Below are the code and all the weights of a small trained network. Each question names an input and a class and asks about switching units off, where a switched-off unit gives its printed mean instead of its output.

import numpy as np


def w(rows, s, z=0):
    codes = np.array(rows[::2]) - 128.0
    scale = np.full(codes.shape[1], s)
    scale[-1] = z or s
    return codes * scale


def f(y):
    return y / 2 * (1 + np.tanh(0.7978845608 * (y + 0.044715 * y**3)))


def log_softmax(a):
    a = a - a.max(-1, keepdims=True)
    return a - np.log(np.exp(a).sum(-1, keepdims=True))


def net(x, mask):
    res = np.array(x, float).reshape(1, 8) / 4 @ E
    y = f(res @ A[0][:, :-1].T + A[0][:, -1])
    res = res + np.where(mask, y, B[0][:, -1]) @ B[0][:, :-1]
    return log_softmax(res[-1] @ U[:, :-1].T + U[:, -1])


A, B = {}, {}
E = w([
[133,123,135,123],'x0',
[251,76,120,225],'x1',
[206,197,27,66],'x2',
[129,128,127,126],'x3',
[103,2,23,72],'x4',
[130,127,127,129],'x5',
[125,130,124,132],'x6',
[136,126,133,118],'x7',
],0.0068)
A[0] = w([
[180,145,83,125,151],'neuron 1',
[146,118,137,142,237],'neuron 2',
[159,121,116,122,247],'neuron 3',
[126,195,141,106,115],'neuron 4',
[111,153,103,180,145],'neuron 5',
[128,62,120,167,118],'neuron 6',
[34,112,163,140,193],'neuron 7',
[77,105,164,74,107],'neuron 8',
[109,107,68,113,204],'neuron 9',
[86,105,151,67,170],'neuron 10',
[166,157,130,221,155],'neuron 11',
[161,155,119,118,135],'neuron 12',
[119,121,125,103,117],'neuron 13',
[110,74,119,150,173],'neuron 14',
[150,23,109,173,167],'neuron 15',
[120,151,208,189,207],'neuron 16',
[162,200,120,89,174],'neuron 17',
[105,142,187,149,205],'neuron 18',
[134,131,69,78,103],'neuron 19',
[127,132,75,110,86],'neuron 20',
[40,115,185,103,110],'neuron 21',
[120,49,131,145,152],'neuron 22',
[65,118,153,110,166],'neuron 23',
[136,88,111,149,126],'neuron 24',
[111,160,137,154,81],'neuron 25',
[136,249,174,93,252],'neuron 26',
[131,160,94,72,130],'neuron 27',
[182,135,72,157,91],'neuron 28',
[215,143,91,139,114],'neuron 29',
[101,125,154,141,84],'neuron 30',
],0.013,0.0037)
B[0] = w([
[143,104,104,186,169],'neuron 1',
[134,130,184,144,163],'neuron 2',
[123,122,151,194,163],'neuron 3',
[99,168,131,88,169],'neuron 4',
[160,131,152,138,139],'neuron 5',
[67,134,145,99,167],'neuron 6',
[163,112,185,211,228],'neuron 7',
[147,92,91,148,181],'neuron 8',
[100,80,86,140,178],'neuron 9',
[130,101,66,144,188],'neuron 10',
[210,148,149,60,198],'neuron 11',
[125,135,133,157,146],'neuron 12',
[126,122,98,126,134],'neuron 13',
[80,126,153,133,169],'neuron 14',
[25,133,192,114,205],'neuron 15',
[217,158,163,44,238],'neuron 16',
[86,175,106,159,190],'neuron 17',
[180,137,160,118,203],'neuron 18',
[124,103,37,100,169],'neuron 19',
[134,106,80,111,146],'neuron 20',
[151,113,139,217,217],'neuron 21',
[59,136,150,121,180],'neuron 22',
[134,108,107,180,191],'neuron 23',
[92,127,139,127,146],'neuron 24',
[131,138,130,98,139],'neuron 25',
[86,250,152,157,254],'neuron 26',
[93,126,68,103,170],'neuron 27',
[135,108,135,198,162],'neuron 28',
[177,105,182,189,179],'neuron 29',
[148,125,127,124,144],'neuron 30',
],0.024,0.0092)
U = w([
[195,158,152,184,224],'0',
[55,181,154,135,114],'1',
[122,1,115,176,247],'2',
[133,52,37,111,2],'3',
[198,102,179,51,30],'4',
],0.0076,0.003)

Each question gives the input, the list of numbers given to net, and the class t.
The units are the neurons (one row each of A and B). Each row of codes is followed by its name. A weight is (code - 128) times the scale printed after its matrix; where a second scale follows, it is the last column's (A, B and U).
mask holds one flag per neuron, in row order. A switched-off neuron (its flag False) gives its mean, the last column of its row in B, instead of its output. The means were averaged over made-up inputs and are rounded, as every weight is.
A unit's drop is (log p(t) with every unit on - log p(t) with that unit switched off) / (log p(t) with every unit on - log p(t) with every unit switched off).
The circuit of an input: a set's keep is (log p(t) with only the set's units on - log p(t) with every unit switched off) / (log p(t) with every unit on - log p(t) with every unit switched off). Starting from the 12 units with the biggest drops (on a tie, the unit counted first), units are removed one at a time, each time the one whose removal leaves the highest keep (on an exact tie, the one counted first), for as long as the keep stays at least 0.8.
units of the circuit, in order: the units of the circuit, biggest drop first
top k neurons: the k neurons with the biggest drops, biggest first
drop of u: that unit's drop, to one decimal
input [-5,8,-1,-3,6,-6,-4,6], class 1: units of the circuit, in order -> (neuron 15)
input [8,-1,3,-8,8,5,4,-4], class 3: top 2 neurons -> (neuron 19; neuron 7)
input [8,3,-1,4,-6,-1,0,-3], class 4: units of the circuit, in order -> (neuron 16; neuron 11)
input [-2,2,-8,6,1,8,-6,-5], class 1: top 2 neurons -> (neuron 15; neuron 22)
input [7,0,3,-3,0,-6,-4,-3], class 1: top 2 neurons -> (neuron 7; neuron 16)
input [-6,8,-1,-8,0,7,7,-8], class 4: top 2 neurons -> (neuron 11; neuron 26)
input [1,0,-3,1,6,4,-3,2], class 2: top 3 neurons -> (neuron 26; neuron 9; neuron 17)
input [2,-1,4,-3,0,6,-2,-6], class 1: top 3 neurons -> (neuron 7; neuron 16; neuron 21)
input [-5,-7,0,3,8,3,5,1], class 2: top 2 neurons -> (neuron 7; neuron 21)
input [5,0,-3,5,8,-2,-5,-8], class 2: top 2 neurons -> (neuron 26; neuron 9)
input [8,2,-3,1,-8,-8,-7,5], class 4: drop of neuron 16 -> 0.3
input [2,5,-7,6,-2,1,-8,-2], class 4: drop of neuron 9 -> 0.0
input [-6,6,-7,5,-1,1,-2,-8], class 4: drop of neuron 16 -> 0.1
input [-8,0,5,-5,-7,-4,-8,-2], class 1: units of the circuit, in order -> (neuron 26)
input [1,2,-4,8,-4,-4,0,-2], class 4: drop of neuron 16 -> 0.1
